Here is a tiny trained network, its code and every weight. The questions are about switching its units off for an input and a class, where a switched-off unit gives its printed mean instead of its output.

import numpy as np


def w(rows, s, z=0):
    codes = np.array(rows[::2]) - 128.0
    scale = np.full(codes.shape[1], s)
    scale[-1] = z or s
    return codes * scale


def norm(h):
    return h / np.sqrt((h * h).mean(-1, keepdims=True) + 1e-5)


def f(y):
    return y / 2 * (1 + np.tanh(0.7978845608 * (y + 0.044715 * y**3)))


def log_softmax(a):
    a = a - a.max(-1, keepdims=True)
    return a - np.log(np.exp(a).sum(-1, keepdims=True))


def net(x, mask):
    res = np.array(x, float).reshape(1, 8) / 4 @ E
    u = 0
    for l in range(3):
        y = f(norm(res) @ A[l][:, :-1].T + A[l][:, -1])
        res = res + np.where(mask[u : u + 3], y, B[l][:, -1]) @ B[l][:, :-1]
        u += 3
    return log_softmax(norm(res)[-1] @ U[:, :-1].T + U[:, -1])


A, B = {}, {}
E = w([
[167,171,113,71,114,86,132,96,182,81],'x0',
[147,124,146,128,96,123,146,122,116,126],'x1',
[123,146,3,121,158,97,189,134,114,154],'x2',
[147,122,133,135,121,133,134,124,137,134],'x3',
[97,117,72,112,150,142,113,170,149,108],'x4',
[142,42,145,79,111,76,94,99,61,169],'x5',
[115,139,185,109,103,87,195,184,203,231],'x6',
[140,117,115,131,108,133,140,138,133,121],'x7',
],0.007)
A[0] = w([
[148,184,97,73,134,21,129,117,157,51,165],'L0N1',
[126,164,93,88,138,165,212,59,64,180,2],'L0N2',
[122,132,199,76,39,255,27,112,151,159,101],'L0N3',
],0.0048,0.00072)
B[0] = w([
[214,180,150,127,74,143,44,78,130,149,240],'L0N1',
[93,132,55,118,204,254,108,239,164,126,165],'L0N2',
[104,194,100,79,177,228,87,136,131,174,251],'L0N3',
],0.011,0.0025)
A[1] = w([
[155,91,114,164,140,165,136,61,91,2,136],'L1N1',
[120,132,152,122,84,90,152,175,162,136,145],'L1N2',
[102,203,141,209,129,139,156,134,171,70,8],'L1N3',
],0.0087,0.0016)
B[1] = w([
[51,147,125,111,145,102,160,117,173,189,253],'L1N1',
[70,172,100,126,163,140,115,60,156,166,161],'L1N2',
[151,5,142,98,166,105,65,126,102,170,197],'L1N3',
],0.015,0.0053)
A[2] = w([
[48,78,154,255,120,158,153,189,86,135,2],'L2N1',
[180,82,101,114,93,121,27,122,94,199,88],'L2N2',
[183,137,55,119,190,147,224,156,103,117,138],'L2N3',
],0.0078,0.0013)
B[2] = w([
[129,124,145,248,91,126,122,53,199,46,202],'L2N1',
[137,71,127,163,90,53,96,160,148,86,254],'L2N2',
[235,135,149,73,82,128,106,135,37,120,175],'L2N3',
],0.011,0.0047)
U = w([
[73,185,106,107,170,118,182,102,160,165,60],'0',
[152,52,129,114,139,78,117,144,135,108,3],'1',
[173,184,119,194,82,121,119,89,184,52,205],'2',
[204,150,115,60,141,255,85,172,75,129,254],'3',
],0.012,0.00051)

Each question gives the input, the list of numbers given to net, and the class t.
The units are the neurons (one row each of A and B). Each row of codes is followed by its name. A weight is (code - 128) times the scale printed after its matrix; where a second scale follows, it is the last column's (A, B and U).
mask holds one flag per neuron, layer by layer. A switched-off neuron (its flag False) gives its mean, the last column of its row in B, instead of its output. The means were averaged over made-up inputs and are rounded, as every weight is.
A unit's drop is (log p(t) with every unit on - log p(t) with that unit switched off) / (log p(t) with every unit on - log p(t) with every unit switched off).
The circuit of an input: a set's keep is (log p(t) with only the set's units on - log p(t) with every unit switched off) / (log p(t) with every unit on - log p(t) with every unit switched off). Starting from all 9 units, units are removed one at a time, each time the one whose removal leaves the highest keep (on an exact tie, the one counted first), for as long as the keep stays at least 0.8.
units of the circuit, in order: the units of the circuit, biggest drop first
most important unit: the unit with the biggest drop
k most important neurons: the k neurons with the biggest drops, biggest first
top k neurons in layer l: the k neurons of layer l with the biggest drops, biggest first
input [2,-2,8,4,-2,5,-1,-5], class 3: units of the circuit, in order -> (L0N2 L2N3)
input [6,3,6,1,2,-4,-8,-8], class 0: 2 most important neurons -> (L1N1 L0N3)
input [-7,-6,-7,-3,1,3,2,8], class 2: 4 most important neurons -> (L2N1 L1N3 L1N1 L0N1)
input [-1,0,-5,-8,-4,1,4,5], class 3: 2 most important neurons -> (L0N3 L1N1)
input [4,-3,-8,-2,5,-6,0,5], class 3: units of the circuit, in order -> (L0N3)
input [-8,3,8,-3,7,-4,4,3], class 2: 3 most important neurons -> (L2N1 L0N3 L1N1)
input [-7,-3,4,7,-6,2,-1,2], class 2: units of the circuit, in order -> (L2N1 L1N3)
input [-7,-8,-2,4,4,-5,0,-7], class 2: 2 most important neurons -> (L2N1 L0N1)
input [-8,7,5,0,5,-5,7,6], class 2: units of the circuit, in order -> (L2N1 L1N1)
input [-4,1,8,4,6,3,2,3], class 3: 2 most important neurons -> (L2N3 L1N3)
input [2,0,0,-1,0,5,-5,5], class 0: top 2 neurons in layer 1 -> (L1N1 L1N3)
input [-8,8,1,7,5,2,-7,4], class 2: 4 most important neurons -> (L2N1 L1N2 L1N3 L0N1)
input [2,-2,7,-5,-1,1,-4,0], class 3: 3 most important neurons -> (L0N2 L2N3 L1N3)
input [0,7,8,6,1,-6,-1,0], class 3: most important unit -> L0N2
input [-1,-8,-4,-3,1,8,8,5], class 0: 3 most important neurons -> (L1N2 L1N3 L0N1)
input [-6,-1,-5,-7,7,2,-3,-7], class 2: 2 most important neurons -> (L2N1 L1N3)
input [-5,-2,-4,8,-7,-8,-6,5], class 1: top 2 neurons in layer 1 -> (L1N3 L1N2)
input [0,-5,4,-1,2,-6,-5,0], class 1: 2 most important neurons -> (L1N3 L1N2)
input [3,-1,-3,-8,6,-3,1,2], class 1: top 2 neurons in layer 2 -> (L2N2 L2N1)
input [-8,-5,2,-3,-8,-1,-8,3], class 0: top neuron in layer 1 -> (L1N1)
input [-8,4,5,-2,1,3,-7,2], class 2: top 2 neurons in layer 2 -> (L2N1 L2N3)
input [6,-4,-8,-2,1,1,-4,3], class 3: top 2 neurons in layer 1 -> (L1N3 L1N2)
